Below are the code and all the weights of a small trained network. Each question names an input and a class and asks about switching units off, where a switched-off unit gives its printed mean instead of its output.

import numpy as np


def w(rows, s, z=0):
    codes = np.array(rows[::2]) - 128.0
    scale = np.full(codes.shape[1], s)
    scale[-1] = z or s
    return codes * scale


def f(y):
    return np.maximum(y, 0)


def log_softmax(a):
    a = a - a.max(-1, keepdims=True)
    return a - np.log(np.exp(a).sum(-1, keepdims=True))


def net(x, mask):
    res = np.array(x, float).reshape(1, 4) / 4 @ E
    y = f(res @ A[0][:, :-1].T + A[0][:, -1])
    res = res + np.where(mask, y, B[0][:, -1]) @ B[0][:, :-1]
    return log_softmax(res[-1] @ U[:, :-1].T + U[:, -1])


A, B = {}, {}
E = w([
[85,92,12,85,167,78,108],'x0',
[79,107,170,117,139,173,83],'x1',
[119,54,122,175,137,38,249],'x2',
[141,77,87,221,222,194,71],'x3',
],0.012)
A[0] = w([
[112,94,182,95,174,169,80,76],'neuron 1',
[82,20,155,126,105,70,104,253],'neuron 2',
[114,96,12,94,140,165,131,91],'neuron 3',
[211,65,36,182,188,192,70,88],'neuron 4',
[108,128,100,114,107,132,42,168],'neuron 5',
[126,154,132,110,145,210,86,186],'neuron 6',
[206,151,183,236,70,141,87,94],'neuron 7',
[108,91,149,166,178,89,149,137],'neuron 8',
[147,254,91,115,129,138,38,82],'neuron 9',
[47,151,51,90,183,45,71,108],'neuron 10',
[65,174,124,51,22,79,125,87],'neuron 11',
],0.0098,0.0019)
B[0] = w([
[132,58,138,88,88,140,84,182],'neuron 1',
[139,182,161,194,160,22,130,199],'neuron 2',
[173,138,195,139,93,137,70,201],'neuron 3',
[143,96,58,84,228,142,73,250],'neuron 4',
[172,188,133,181,213,103,143,186],'neuron 5',
[73,178,85,172,116,69,174,204],'neuron 6',
[197,151,121,80,78,138,53,211],'neuron 7',
[66,210,144,119,176,99,168,192],'neuron 8',
[39,242,108,235,135,53,192,217],'neuron 9',
[226,130,229,141,1,147,139,222],'neuron 10',
[104,6,68,40,217,151,103,236],'neuron 11',
],0.0087,0.013)
U = w([
[110,168,122,208,162,22,225,148],'0',
[169,84,77,31,189,102,94,227],'1',
[254,164,218,80,64,91,60,6],'2',
],0.0081,0.0021)

Each question gives the input, the list of numbers given to net, and the class t.
The units are the neurons (one row each of A and B). Each row of codes is followed by its name. A weight is (code - 128) times the scale printed after its matrix; where a second scale follows, it is the last column's (A, B and U).
mask holds one flag per neuron, in row order. A switched-off neuron (its flag False) gives its mean, the last column of its row in B, instead of its output. The means were averaged over made-up inputs and are rounded, as every weight is.
A unit's drop is (log p(t) with every unit on - log p(t) with that unit switched off) / (log p(t) with every unit on - log p(t) with every unit switched off).
The circuit of an input: a set's keep is (log p(t) with only the set's units on - log p(t) with every unit switched off) / (log p(t) with every unit on - log p(t) with every unit switched off). Starting from all 11 units, units are removed one at a time, each time the one whose removal leaves the highest keep (on an exact tie, the one counted first), for as long as the keep stays at least 0.8.
units of the circuit, in order: the units of the circuit, biggest drop first
unit that matters most: the unit with the biggest drop
top k neurons: the k neurons with the biggest drops, biggest first
drop when u is switched off: that unit's drop, to one decimal
input [-8,7,-8,3], class 0: top 3 neurons : neuron 9; neuron 6; neuron 10
input [2,5,-3,3], class 0: top 3 neurons : neuron 11; neuron 6; neuron 9
input [-3,7,6,-7], class 1: top 2 neurons : neuron 11; neuron 9
input [-5,-4,-5,8], class 1: top 2 neurons : neuron 4; neuron 7
input [-7,-1,6,2], class 2: units of the circuit, in order : neuron 7
input [7,-4,2,5], class 2: top 2 neurons : neuron 10; neuron 3
input [8,5,-1,6], class 2: top 3 neurons : neuron 10; neuron 3; neuron 11
input [-7,0,-7,0], class 0: top 3 neurons : neuron 9; neuron 6; neuron 10
input [-1,-7,3,-4], class 1: units of the circuit, in order : neuron 9; neuron 11
input [-4,-2,-6,-5], class 0: top 2 neurons : neuron 9; neuron 4
input [6,-8,5,0], class 2: units of the circuit, in order : neuron 10; neuron 3
input [-7,-2,4,-7], class 1: top 3 neurons : neuron 11; neuron 10; neuron 3
input [2,-6,-4,-5], class 1: top 4 neurons : neuron 11; neuron 6; neuron 2; neuron 8
input [4,-4,6,8], class 1: top 3 neurons : neuron 4; neuron 9; neuron 6
input [-6,1,3,3], class 2: unit that matters most : neuron 7
input [-7,8,-2,-8], class 1: top 2 neurons : neuron 11; neuron 10
input [8,4,-3,6], class 2: top 3 neurons : neuron 10; neuron 3; neuron 11
input [-2,8,-3,-8], class 1: drop when neuron 11 is switched off : 0.6
input [3,6,-4,-7], class 1: drop when neuron 5 is switched off : 0.0
input [6,7,4,-4], class 2: unit that matters most : neuron 10
input [-4,3,-6,-1], class 0: drop when neuron 6 is switched off : 0.2
